[[ 15.7   4.7 -13.7 -15.4 -15.6 -67.8 -13.2 -21.9  10.7]
 [ -0.6   5.6  -2.2  22.9   6.0 -33.1   5.0  -9.4  -5.7]
 [ -1.8  18.5  -2.8  42.3  33.6   6.4  41.4  -2.6  -4.2]
 [  3.1   3.6  -4.7  21.3   8.0 -33.6   8.8  -9.9   1.7]
 [ -5.6  13.2  -2.0  47.5  29.9   1.6  34.9  -4.2  -7.0]
 [  3.3  -1.5  -2.6   7.9  -9.9 -55.3 -11.1 -18.2  -1.8]
 [ 10.1  11.1  -8.8   6.9   5.9 -34.8  12.4 -11.3   2.2]
 [ -0.6  -1.9  -2.8  14.6  -7.3 -50.2 -13.4 -11.7  -2.0]]
->
[[ 15.7 -13.7 -15.6 -13.2  10.7]
 [ -0.6  -2.2   6.0   5.0  -5.7]
 [ -1.8  -2.8  33.6  41.4  -4.2]
 [  3.1  -4.7   8.0   8.8   1.7]
 [ -5.6  -2.0  29.9  34.9  -7.0]
 [  3.3  -2.6  -9.9 -11.1  -1.8]
 [ 10.1  -8.8   5.9  12.4   2.2]
 [ -0.6  -2.8  -7.3 -13.4  -2.0]]

[[ 38.7 -24.0]
 [ 37.8 -18.1]
 [ -5.3  10.3]
 [-32.8  59.7]
 [-52.3  29.4]
 [-45.8  47.9]
 [-46.2   5.0]
 [ 11.3   0.0]
 [ 12.6 -20.9]
 [-18.6   6.4]]
->
[[ 38.7]
 [ 37.8]
 [ -5.3]
 [-32.8]
 [-52.3]
 [-45.8]
 [-46.2]
 [ 11.3]
 [ 12.6]
 [-18.6]]

[[-10.4 -60.7 -56.9 -22.5 -20.6 -61.1 -25.8 -59.6 -26.1]
 [-14.0 -56.6 -57.6 -24.1 -27.5 -56.2 -22.2 -57.9 -22.9]
 [-18.9 -68.6 -71.1 -25.0 -22.9 -69.1 -24.8 -74.8 -25.9]
 [ -5.4 -58.2 -57.0 -23.1 -25.6 -57.5 -23.5 -57.6 -25.8]]
->
[[-10.4 -56.9 -20.6 -25.8 -26.1]
 [-14.0 -57.6 -27.5 -22.2 -22.9]
 [-18.9 -71.1 -22.9 -24.8 -25.9]
 [ -5.4 -57.0 -25.6 -23.5 -25.8]]

[[-28.2  18.0  63.5  42.3  12.9  -8.7 -27.0]
 [ 17.3  15.4  -4.3 -57.6  12.8  40.0 -16.7]
 [-13.2  12.7  72.4  26.5  -0.3   4.5 -34.6]
 [-38.0  29.9  31.9  29.0  39.2  -5.9 -18.5]
 [ 25.2   9.1  39.4 -46.7  -8.3  44.5 -35.1]
 [-35.1  19.8  19.1  37.6  30.2 -17.2  -6.4]
 [  2.1  25.1  -2.0 -44.8  29.4  33.9 -17.7]
 [-12.6  30.0  25.4 -21.1  32.8  25.8 -28.1]
 [  9.4  10.7 -24.7 -44.4  16.6  25.7  -1.9]
 [ 23.2  -2.5  29.0 -27.9 -17.8  26.6 -21.0]
 [ -9.5  25.4  41.7 -11.7  21.1  23.0 -32.2]
 [-31.4   9.7  27.0  48.8  13.7 -24.5  -5.2]]
->
[[-28.2  63.5  12.9 -27.0]
 [ 17.3  -4.3  12.8 -16.7]
 [-13.2  72.4  -0.3 -34.6]
 [-38.0  31.9  39.2 -18.5]
 [ 25.2  39.4  -8.3 -35.1]
 [-35.1  19.1  30.2  -6.4]
 [  2.1  -2.0  29.4 -17.7]
 [-12.6  25.4  32.8 -28.1]
 [  9.4 -24.7  16.6  -1.9]
 [ 23.2  29.0 -17.8 -21.0]
 [ -9.5  41.7  21.1 -32.2]
 [-31.4  27.0  13.7  -5.2]]

[[ -0.1   7.7  -6.9]
 [ 18.8 -44.2  62.6]
 [ 14.6  -9.8  18.5]
 [-48.6  48.0 -55.0]
 [-19.2  42.0 -47.0]]
->
[[ -0.1  -6.9]
 [ 18.8  62.6]
 [ 14.6  18.5]
 [-48.6 -55.0]
 [-19.2 -47.0]]

[[ 37.1  25.1 -36.9 -56.6  -7.5 -13.3]
 [-47.6  30.9   0.8  25.0  -3.8 -48.0]
 [-36.6 -37.8 -32.1   4.3  18.6  54.5]
 [-52.9  35.1   4.1  35.7  -8.8 -55.5]
 [ 42.6 -30.7  56.5  26.2  -5.2   3.7]
 [-57.0  27.0  16.6  35.0 -13.1 -46.8]
 [-59.7  33.0 -53.8 -29.6   7.9  -6.0]
 [-46.8 -37.9  35.0  58.7  17.7   6.8]
 [-44.7 -33.5  40.8  58.5   9.0   3.4]
 [ 41.6  36.8 -30.1 -56.7  -5.6 -17.5]
 [-56.4  35.3 -51.7 -30.5   6.9 -12.0]]
->
[[ 37.1 -36.9  -7.5]
 [-47.6   0.8  -3.8]
 [-36.6 -32.1  18.6]
 [-52.9   4.1  -8.8]
 [ 42.6  56.5  -5.2]
 [-57.0  16.6 -13.1]
 [-59.7 -53.8   7.9]
 [-46.8  35.0  17.7]
 [-44.7  40.8   9.0]
 [ 41.6 -30.1  -5.6]
 [-56.4 -51.7   6.9]]
